What each symbol does to the points:
state | λ ψ τ
Q408 | Q109 Q504 Q508
Q785 | Q764 Q155 Q775
Q509 | Q205 Q309 Q778
Q226 | Q771 Q602 Q965
Q777 | Q893 Q541 Q473
Q724 | Q579 Q890 Q290
Q15 | Q518 Q777 Q893
Q109 | Q504 Q508 Q994
Q473 | Q113 Q996 Q838
Q467 | Q205 Q838 Q509
Q410 | Q776 Q991 Q269
Q312 | Q269 Q30 Q816
Q518 | Q455 Q242 Q447
Q508 | Q917 Q205 Q295
Q579 | Q121 Q982 Q874
Q650 | Q388 Q202 Q445
Q565 | Q30 Q828 Q174
Q781 | Q295 Q579 Q121
Q761 | Q915 Q220 Q360
Q269 | Q776 Q535 Q764
Q776 | Q991 Q915 Q285
Q994 | Q136 Q893 Q220
Q205 | Q68 Q109 Q504
Q541 | Q417 Q828 Q657
Q113 | Q996 Q473 Q455
Q417 | Q828 Q657 Q473
Q589 | Q728 Q648 Q388
Q564 | Q174 Q242 Q174
Q996 | Q518 Q455 Q56
Q174 | Q145 Q863 Q410
Q874 | Q917 Q467 Q528
Q445 | Q226 Q771 Q602
Q893 | Q541 Q417 Q996
Q982 | Q777 Q893 Q541
Q121 | Q220 Q874 Q360
Q657 | Q473 Q113 Q996
Q202 | Q982 Q650 Q226
Q402 | Q136 Q509 Q447
Q648 | Q388 Q816 Q174
Q728 | Q564 Q388 Q564
Q764 | Q155 Q775 Q535
Q290 | Q205 Q295 Q109
Q455 | Q242 Q282 Q771
Q602 | Q965 Q312 Q145
Q965 | Q312 Q565 Q728
Q504 | Q508 Q68 Q781
Q947 | Q890 Q290 Q205
Q456 | Q410 Q776 Q991
Q56 | Q589 Q728 Q648
Q535 | Q30 Q528 Q761
Q838 | Q509 Q447 Q781
Q771 | Q602 Q417 Q15
Q775 | Q535 Q659 Q388
Q991 | Q648 Q285 Q408
Q903 | Q445 Q226 Q771
Q242 | Q282 Q650 Q202
Q915 | Q863 Q360 Q269
Q863 | Q360 Q724 Q285
Q778 | Q994 Q136 Q15
Q828 | Q657 Q996 Q113
Q68 | Q781 Q777 Q579
Q659 | Q528 Q285 Q915
Q136 | Q15 Q982 Q508
Q816 | Q764 Q155 Q30
Q309 | Q778 Q579 Q136
Q295 | Q579 Q295 Q220
Q360 | Q724 Q947 Q890
Q155 | Q775 Q535 Q659
Q890 | Q290 Q205 Q408
Q30 | Q816 Q56 Q589
Q220 | Q874 Q917 Q467
Q285 | Q290 Q816 Q155
Q917 | Q417 Q402 Q838
Q388 | Q564 Q174 Q312
Q447 | Q309 Q778 Q994
Q145 | Q456 Q410 Q30
Q282 | Q309 Q202 Q903
Q528 | Q761 Q915 Q863

The rows follow the links: the fewer symbols apart two points are, the more alike their rows tend to be.

Point, then a row for it; each showing differs a little:
Q312:  570  -683   199   226  -421  -732  -630   799  -393    17   855    70  -119   316   217   -65  -430   453    15   497  -230   212    -7  -390   696   -85   118  -662     9   -53  -357  -159  -152   351   121   241   681  -346  -478   -33     8    80   255   -86   193  -431   -32  -370    52   205   762    34   742    99  -684    64  -257   203  -420   201    35  -173  -554  -375  -118   671
Q761: -170    20   358   365   628   138   733    15   158  -964    11  -414   826   390  -304   184    23   -46  -812   200    63   371   170   -14  -507   754  -513   149    90    99  -318  -124   -17   402   536  -917  -605  -160    99  -834   213   239  -119   215   309   153   405  -163  -382  -459  -396   161  -489   766   565  -364   -83  -209   310   -67   -53   152    18   316    -8   197
Q659:   350    533    534    497    462    281   -277    -34   -464   -466    193   -331    414    465    -90   -225   -237   -164   -514    373    239    275   -190     65   -450    345   -258    763    345    191    182    471   -137    -74    510  -1013   -499   -630    338   -751    115    531     29     18    618   -324   -377   -130   -316   -494   -605    457   -490    367     44   -236     18    100    227    600   -253    -23    -48    -33     76     71
Q56: -176  -272  -170   182  -392  -246  -163   225  -148   898   237   219  -519   277   348   133  -345   201   -22    52   416   518   376  -509   796  -501   157  -858  -371  -342   504    28   225   655   -51   269   -36   368  -289   -68   264  -254   206   366   420   201    50   453   105  1002   622    73   670   111    32  -377   -84   324    53  -431   368  -623  -128  -107    28   842
Q518:   26   474  -473  -271  -379  1114  -160  -494   307   -43  -494     7  -351  -486   -81   558  -240  -118   415   220    57   216    58   150   -80  -493   405   720  -165   199   903   583   483  -477  -100    47  -500   332   499   826   644   145   154   140  -378   496  -156   -15  -155   439   -98    81   544  -304   189   240  -106  -414   377  -101   356  -365   200    57   234   422
Q890:  -94   395  -126    66   193  -207   504  -400   -19   218  -785    84   318   175  -597   -70   325  -625   -79  -657   589  -268  -503   219  -348   -99  -195    83   108    28  -201  -111  -484   445  -225    13  -273   148  -392  -571  -929  -377  -295   127    32   528   186   958   808  -244  -190   111  -508   -98   -18     4   432   414  -104    38  -588   241   322   238  -166  -932
Q785:  544   760   552   188   418    92  -803   155  -816   115   291  -206   -43   226   118  -660  -436   -78   -17   201   239   -99  -380   256    57  -148  -147   790   427   -93   249   556  -235  -356   495  -571  -116  -503   294  -644   168   563   132   201   612  -864  -774  -110  -463  -221  -168   349  -187    16  -202  -171     5   327    70   558  -449  -140   -61  -345   -32   268
Q113:   -6   453  -214   758  -203   349  -430  -252   256   452  -333   822    62    34   743  -363  -144   634    96   346  -177    63   -26    45   154   -61   732   318  -170    78   516   -49   688  -268  -535  -565  -324  -416   359    13  -289  -851   191   117    20   495  -461   494   233   748    24  -425  -364   -90   703  -365  -174  -245   165  -371   450  -100   451  -329   125   291
Q771:  611  -175  -239   111  -443   -74  -643   343   182  -889    -7   327   223  -318  -251   100  -263   472   459   704  -714  -115  -435   242   209   -69   493   218   104   360  -575     1    73  -310  -245   291   356  -499  -274   430  -245  -142   268   -19  -762    19   -63  -293   263  -198   721  -463   702  -210  -310   773  -450  -455  -520    37    52   291   -73  -410  -124   332
Q226:  652  -335  -260    79  -415  -181  -466   504    16  -963    77   114   252  -239  -427   272  -301   357   486   684  -677  -105  -385   124   316   -21   358   -38    63   379  -771   -54   -81   -75  -119   340   412  -388  -455   302  -246   -80   250    -7  -670     8   107  -264   242  -279   795  -312   855  -140  -472   730  -338  -408  -638   -55   -28   197  -270  -349  -188   450
Q528:   -98    108    325    470    492    143    526      4     65   -878     57   -452    649    475   -236    100    -54     65   -750    320     72    402    129    -78   -499    653   -450    211     66    123   -159    -17    -34    279    598  -1086   -695   -272    246   -756    156    349   -148    148    364     85    289   -286   -378   -467   -560    152   -457    676    505   -364   -130   -225    278     84    -15     87    -74    308     73    214
Q445:   722   -273   -227     47   -484   -147   -443    491    117  -1004     35     67    212   -193   -415    194   -349    265    413    617   -623   -159   -460    209    212      1    297     44    112    340   -745   -176   -168   -143   -111    331    334   -337   -396    305   -246    -63    301     30   -710     20    128   -285    291   -270    691   -304    891   -171   -471    788   -386   -349   -580     -5    -72    190   -125   -300   -274    421
Q874: -572  -306   140  -223   814  -181   830   166   383  -553    23  -478   440  -259    42    81   314   126  -638  -123  -182  -151   418    69  -218   678  -688  -512   -30  -487  -737  -682   106   330   426  -291   -80   425   -81  -494   350   104  -212   254  -111  -375   562  -264  -778  -317   -17  -260  -324   645   647  -339   -70  -192   128  -655   111   376   -20   277  -145   296
Q509:  -599   -122     44  -1021    557    367    504   -144     90    209    114   -638   -463   -750     90     55    375   -361     34   -493     -2   -426    488    174   -312    -42   -514    -46      8   -420     19    -16     27   -384    291    521    214    807    281    651    783    635   -291   -155   -190   -675    162   -550   -897   -287   -281    105   -123    -87     93     62    109     33    279   -221      3     87    -81    275    -47   -168
Q947:  -99   422  -190   126   313  -191   576  -414   -12   172  -822   167   292   172  -694   -63   281  -662   -88  -577   652  -214  -507   138  -377    17  -234    85   103   -43  -217   -55  -487   442  -201    76  -297   150  -429  -594  -967  -392  -258   255    27   485    98   976   735  -293  -202   160  -525   -39    43    15   372   339   -23   -46  -605   259   318   183  -148  -857

Each walk starts at a row. The symbols on each line, taken left to right, move it on to the next point.
Each answer is a row, close to the row of the point it stands for.
new walk
-207    75   -87   414   355   -44   888  -279   297  -579  -610   -61   803   340  -638   303   212  -368  -577  -158   239   292   -89    72  -510   423  -388   -11   -33   118  -266  -115  -209   682   212  -568  -690    96  -212  -819  -466  -231  -149   250   178   710   501   484   370  -351  -353   143  -551   494   430  -235   238  -124   159   -76  -248   252   164   375   -94  -430
τ λ ψ λ τ ψ	-692  -333    65  -569   872  -127   735    77   291     9    65  -566   -39  -576    38   -34   495   -58  -288  -477  -149  -429   474   202  -195   352  -714  -433    -5  -700  -641  -615    55    86   433   244   232   698   -37   -93   490   257  -257   171  -181  -605   452  -292  -877  -318   -48  -184  -354   276   417  -242    73    12   119  -650    64   396   -58   309  -119     4
τ ψ ψ τ τ τ	 -96   -64    75   482   143    20   823  -304   215  -686  -265  -168   723   641  -498   387    95  -203  -628   105   243   631    98  -184  -502   480  -339   -74   -80   370   -31   128    -6   622   188  -869  -738   -91     8  -658  -189     9   -85    82   299   813   514   207   300  -240  -515   352  -423   622   375  -278   169  -114   291   158   -92    49    19   484   179  -260
new walk
 216  -480   286   316  -329  -701  -576   667  -468   619   855    50  -326   537   445  -191  -405   335  -112   222   134   272   223  -541   792  -327    47  -780    -3  -245   220    -5  -111   494    52   104   439  -161  -195  -224   192    90   264    90   644  -428  -271   -44   -93   545   566   183   507   152  -425  -345   -78   376  -166   137   208  -473  -318  -319   -56   854
τ τ τ τ τ λ	 520   167   609   331    11  -439  -866   453  -857   492   747  -152  -312   551   353  -499  -470    78  -141   221   299   166  -174  -233   445  -174   -45    28   273  -141   313   383  -240   126   343  -271   308  -494   -11  -564   124   396   198    33   926  -836  -599  -107  -317   141   147   357   169   105  -507  -237    24   483  -112   510  -211  -340  -364  -380    -4   574
λ τ ψ τ ψ	-231   294  -194   262   419   -31   851  -347   213  -209  -768   -29   573   285  -610   136   288  -518  -422  -367   453   116  -289   102  -464   278  -290   -55    20   -27  -214  -167  -328   580    -6  -261  -540   108  -321  -759  -752  -383  -254   272    -8   620   419   753   634  -229  -221   124  -450   327   314  -175   217   103    19  -199  -420   275   243   333   -86  -587
new walk
-179   472  -143   619   -82   260  -416  -185   309   547  -242   815    92   -41   916  -518   -75   679    71   210  -193   -77    86   148    69    -3   700   264  -167     6   455  -241   731  -365  -521  -453  -281  -333   357   -79  -239  -804   102    90     4   297  -498   358    52   725   -41  -580  -451   -81   851  -455  -175  -215   228  -452   496   -13   503  -336    58   257
τ τ ψ τ ψ ψ	 -782   -214     73   -692    777    123    492    -44    249    251     88   -390   -260   -680    424   -196    427     54    -98   -477   -278   -495    615    208   -105    218   -475   -305    -64   -684   -379   -517    290   -291    223    242    133    690    288    243    646    234   -253     -8   -185   -623    168   -461  -1067    -79   -164   -284   -356     74    475   -244     49    -58    251   -579    249    275     46    262    -58     78
λ λ λ τ λ	-581  -259   -19   -37   874  -281   836   106   359  -393  -144  -379   405  -158  -213    61   292    40  -545  -178  -183  -141   285   143  -221   608  -647  -623   -65  -486  -846  -644    21   451   339  -233  -139   403  -226  -604    -1   -96  -201   265  -164   -97   598    23  -492  -303    78  -161  -441   600   634  -359   -13   -89    38  -770    10   514     8   293  -196   195
new walk
  35   -61   299   405   132    93   641  -233   107  -868    68  -251   778   601  -292   327    82  -102  -743   243    96   568   107  -188  -678   676  -310   284    40   501    34   106   -68   299   288  -943  -610  -427   232  -575   -17   224  -100  -133   329   374   422  -359    39  -463  -717   319  -522   562   300  -238    53  -257   293   419   -41    74   -75   300   238  -255
ψ τ ψ τ τ τ λ	-646  -346   202  -305   913  -169   807   130   350  -412    23  -436   283  -281    31   -21   329    20  -488  -209  -120  -286   419   139  -189   531  -707  -540   -27  -558  -705  -680    58   254   435  -128    41   507   -87  -330   330   192  -243   135  -169  -397   446  -242  -837  -305   -81  -172  -388   612   542  -351   -47  -128   138  -689    41   349     0   273  -138   210
λ ψ λ λ ψ τ ψ	-119   482  -343   626  -303   474  -507  -308   195   576  -287   756   -87   -90   663  -223  -145   454   202   280   -66   138    67    45   147  -219   768   225  -193    57   693   120   727  -263  -462  -384  -494  -204   306     7   -92  -823   210   161    -8   593  -518   472   238   879   135  -307  -201  -132   608  -371  -138  -245   184  -381   498  -186   386  -299   187   392
new walk
 644  -639   -16    69  -519  -470  -524   658    90  -833   294   185   143    -3  -145   142  -263   491   290   487  -733  -114  -264   -33   385    64   316  -254    70   263  -827  -317  -164   -33  -109   424   705  -427  -447   261  -248   -82   237  -180  -485   -99   143  -415   284  -206   701  -410   714  -123  -579   624  -324  -298  -625    50    93   164  -285  -333   -86   260
λ τ λ ψ λ	 463   266  -549  -305  -424   830  -179   -59   246  -786  -499  -146    -9  -449  -712   730  -361  -180   489   584  -127   212  -286   254   -61  -288   275   544   -41   334   217   495   113  -186    48   384  -372   219    -4   689   391   249   292   248  -698   369   105    38   206   -95   394    58  1025  -259  -300   751  -203  -480  -132   -28     4  -151    63    52    26   444
τ ψ ψ τ ψ ψ ψ	 345   224   529   309  -123  -142    85  -250  -366  -148   309  -166   377   819   -99  -214    69  -292  -361  -106   346   189  -212  -286  -555   290  -115   641   206   519   396   345  -419    22    23  -674  -241  -685   273  -459  -330   344  -118  -464   593    37  -168  -283   339  -530  -827   534  -639   114  -291   -88   151   219   214  1017  -351  -103   -84   133   196  -784
new walk
 441   740   550   331   457   106  -718   219  -797   -17   295  -254   -43   228    67  -513  -449   -98  -110   324   332    38  -349   158    22   -73  -181   683   403   -55   382   591  -209  -207   568  -594  -251  -476   234  -703   211   562   157   169   691  -756  -682   -39  -464  -209  -178   446  -153   105  -193  -231   -15   271    66   486  -419  -105  -126  -308    27   414
τ τ ψ τ τ	  14  -247  -203   115  -444  -125  -162   261  -207   518   266   -83  -479   230   -93   452  -431   -75     3   263   517   639   203  -542   707  -493   -32  -728  -245  -226   493   205    51   693   181   356  -170   405  -360     8   367    93   235   434   274    80   165   379   155   707   711   401  1048   189  -281  -161   -94   217   -57  -279   181  -593  -249    26  -126   886
τ λ λ λ ψ ψ ψ	 526   782   678   329   400   101  -710   148  -741   -46   231  -288    56   322   113  -652  -363   -45  -182   260   273    -6  -387   182   -35    32  -110   822   432    -5   240   517  -259  -221   492  -636  -155  -591   334  -717   163   528    74   144   694  -773  -753  -118  -422  -298  -305   373  -282    66  -217  -197   -70   291   108   507  -423  -137   -64  -298    -7   208
new walk
  -23    122     -5   -280    -23   -452    174   -328   -210    654   -308    200   -144     74   -266   -336    444   -600    249   -883    357   -588   -400     70   -197   -300   -112     40    104    -21    -72    -95   -504    -44   -355    530    367     83   -265    -48   -925   -251   -252   -285     40     87    -73    471    729   -346   -320    118   -563   -451   -435    204    448    534   -134    344   -515    257    149     75    -78  -1289
λ τ τ ψ	-804  -313    92  -485   823  -147   525   110   305    16   192  -357   -65  -566   357  -210   439   144  -186  -357  -317  -520   583   153   -86   383  -554  -402    48  -765  -642  -648   219  -186   302   127   232   616   106     1   485   141  -203   -91  -175  -586   256  -453  -989  -146  -104  -303  -517   257   519  -323   -13   -77   201  -608   214   443    -1   171   -45    53
τ τ τ τ τ λ	 -80   362   -30    23   383  -375   411  -357  -126   323  -720    87   206   121  -564  -156   332  -645   -70  -760   615  -373  -550   242  -268  -127  -240   -29   156  -155  -262   -89  -567   308  -212   136   -68   181  -360  -580  -954  -405  -311   126   103   309    49   918   690  -337  -126    92  -629  -182  -134   -15   461   492  -120    48  -644   246   264   187  -252  -930
